Below is a small trained network, with its code and all its weights. Each question gives an input and a class and asks what happens when units are switched off, that is, made to give their printed mean instead of their output.

import numpy as np


def w(rows, s, z=0):
    codes = np.array(rows[::2]) - 128.0
    scale = np.full(codes.shape[1], s)
    scale[-1] = z or s
    return codes * scale


def f(y):
    return y / 2 * (1 + np.tanh(0.7978845608 * (y + 0.044715 * y**3)))


def log_softmax(a):
    a = a - a.max(-1, keepdims=True)
    return a - np.log(np.exp(a).sum(-1, keepdims=True))


def net(x, mask):
    res = np.array(x, float).reshape(1, 3) / 4 @ E
    y = f(res @ A[0][:, :-1].T + A[0][:, -1])
    res = res + np.where(mask, y, B[0][:, -1]) @ B[0][:, :-1]
    return log_softmax(res[-1] @ U[:, :-1].T + U[:, -1])


A, B = {}, {}
E = w([
[167,136,227,156,86,131,126,178],'x0',
[105,125,64,216,58,143,108,107],'x1',
[89,254,123,89,127,131,75,111],'x2',
],0.0094)
A[0] = w([
[145,185,232,79,146,127,134,139,202],'N0',
[136,224,185,122,109,131,108,129,141],'N1',
[120,117,144,207,63,135,126,140,110],'N2',
[129,109,126,130,157,112,136,120,58],'N3',
[145,124,152,253,75,130,124,129,160],'N4',
[145,169,234,143,105,129,121,151,13],'N5',
[124,215,96,166,126,125,113,123,195],'N6',
[141,57,154,174,92,140,140,134,80],'N7',
[131,27,143,50,175,127,150,126,193],'N8',
[116,121,126,148,120,123,141,128,51],'N9',
[114,129,29,121,142,126,125,116,92],'N10',
[121,212,176,132,117,126,126,135,149],'N11',
[135,99,196,154,98,121,129,142,244],'N12',
[131,141,130,153,118,129,130,113,157],'N13',
[117,214,79,71,144,140,124,118,189],'N14',
[131,140,129,128,116,119,137,130,73],'N15',
[154,11,250,178,101,133,142,146,98],'N16',
[121,127,118,133,121,134,115,132,253],'N17',
],0.016,0.0045)
B[0] = w([
[33,160,177,87,93,97,92,123,230],'N0',
[104,140,146,68,95,155,129,154,213],'N1',
[159,127,112,167,64,181,165,153,206],'N2',
[151,137,159,132,114,147,131,163,129],'N3',
[99,114,54,135,107,130,127,94,238],'N4',
[146,116,79,95,65,147,143,113,194],'N5',
[111,116,96,92,104,135,142,118,204],'N6',
[123,163,176,190,102,96,113,145,195],'N7',
[164,125,147,92,221,143,129,129,210],'N8',
[166,154,157,149,77,124,125,168,127],'N9',
[131,126,85,189,110,124,138,126,198],'N10',
[109,130,140,72,108,152,129,134,197],'N11',
[121,99,88,148,186,97,122,96,205],'N12',
[146,128,118,125,111,119,117,119,144],'N13',
[76,132,158,200,103,83,105,130,225],'N14',
[142,125,148,133,102,144,153,156,122],'N15',
[152,140,160,238,183,101,125,147,250],'N16',
[26,92,24,63,254,76,86,29,164],'N17',
],0.028,0.013)
U = w([
[171,95,138,208,222,70,135,117,247],'0',
[213,164,149,88,73,142,156,152,33],'1',
[76,115,56,124,42,120,134,84,251],'2',
[167,112,169,99,83,181,140,228,21],'3',
[214,69,125,2,187,201,177,128,14],'4',
[89,167,225,22,132,110,84,159,115],'5',
[177,113,168,98,68,178,184,175,15],'6',
[171,131,172,108,72,186,172,185,12],'7',
],0.0062,0.0023)

Each question gives the input, the list of numbers given to net, and the class t.
The units are the neurons (one row each of A and B). Each row of codes is followed by its name. A weight is (code - 128) times the scale printed after its matrix; where a second scale follows, it is the last column's (A, B and U).
mask holds one flag per neuron, in row order. A switched-off neuron (its flag False) gives its mean, the last column of its row in B, instead of its output. The means were averaged over made-up inputs and are rounded, as every weight is.
A unit's drop is (log p(t) with every unit on - log p(t) with that unit switched off) / (log p(t) with every unit on - log p(t) with every unit switched off).
The circuit of an input: a set's keep is (log p(t) with only the set's units on - log p(t) with every unit switched off) / (log p(t) with every unit on - log p(t) with every unit switched off). Starting from the 12 units with the biggest drops (on a tie, the unit counted first), units are removed one at a time, each time the one whose removal leaves the highest keep (on an exact tie, the one counted first), for as long as the keep stays at least 0.8.
units of the circuit, in order: the units of the circuit, biggest drop first
top k neurons: the k neurons with the biggest drops, biggest first
drop when u is switched off: that unit's drop, to one decimal
input [-4,-2,-3], class 4: units of the circuit, in order	[N14; N8]
input [4,-8,-1], class 5: top neuron	[N0]
input [-8,-1,-6], class 4: top 2 neurons	[N16; N14]
input [-3,-8,-5], class 0: top 2 neurons	[N16; N1]
input [-4,-1,-4], class 0: top 4 neurons	[N1; N11; N5; N6]
input [-8,-8,2], class 0: top 2 neurons	[N1; N11]
input [-2,8,-7], class 0: top 2 neurons	[N16; N0]
input [-8,-8,4], class 5: top 2 neurons	[N16; N0]
input [6,-4,0], class 5: drop when N0 is switched off	0.6
input [-5,-8,-4], class 4: drop when N8 is switched off	0.3
input [-3,-6,-6], class 0: drop when N16 is switched off	0.1
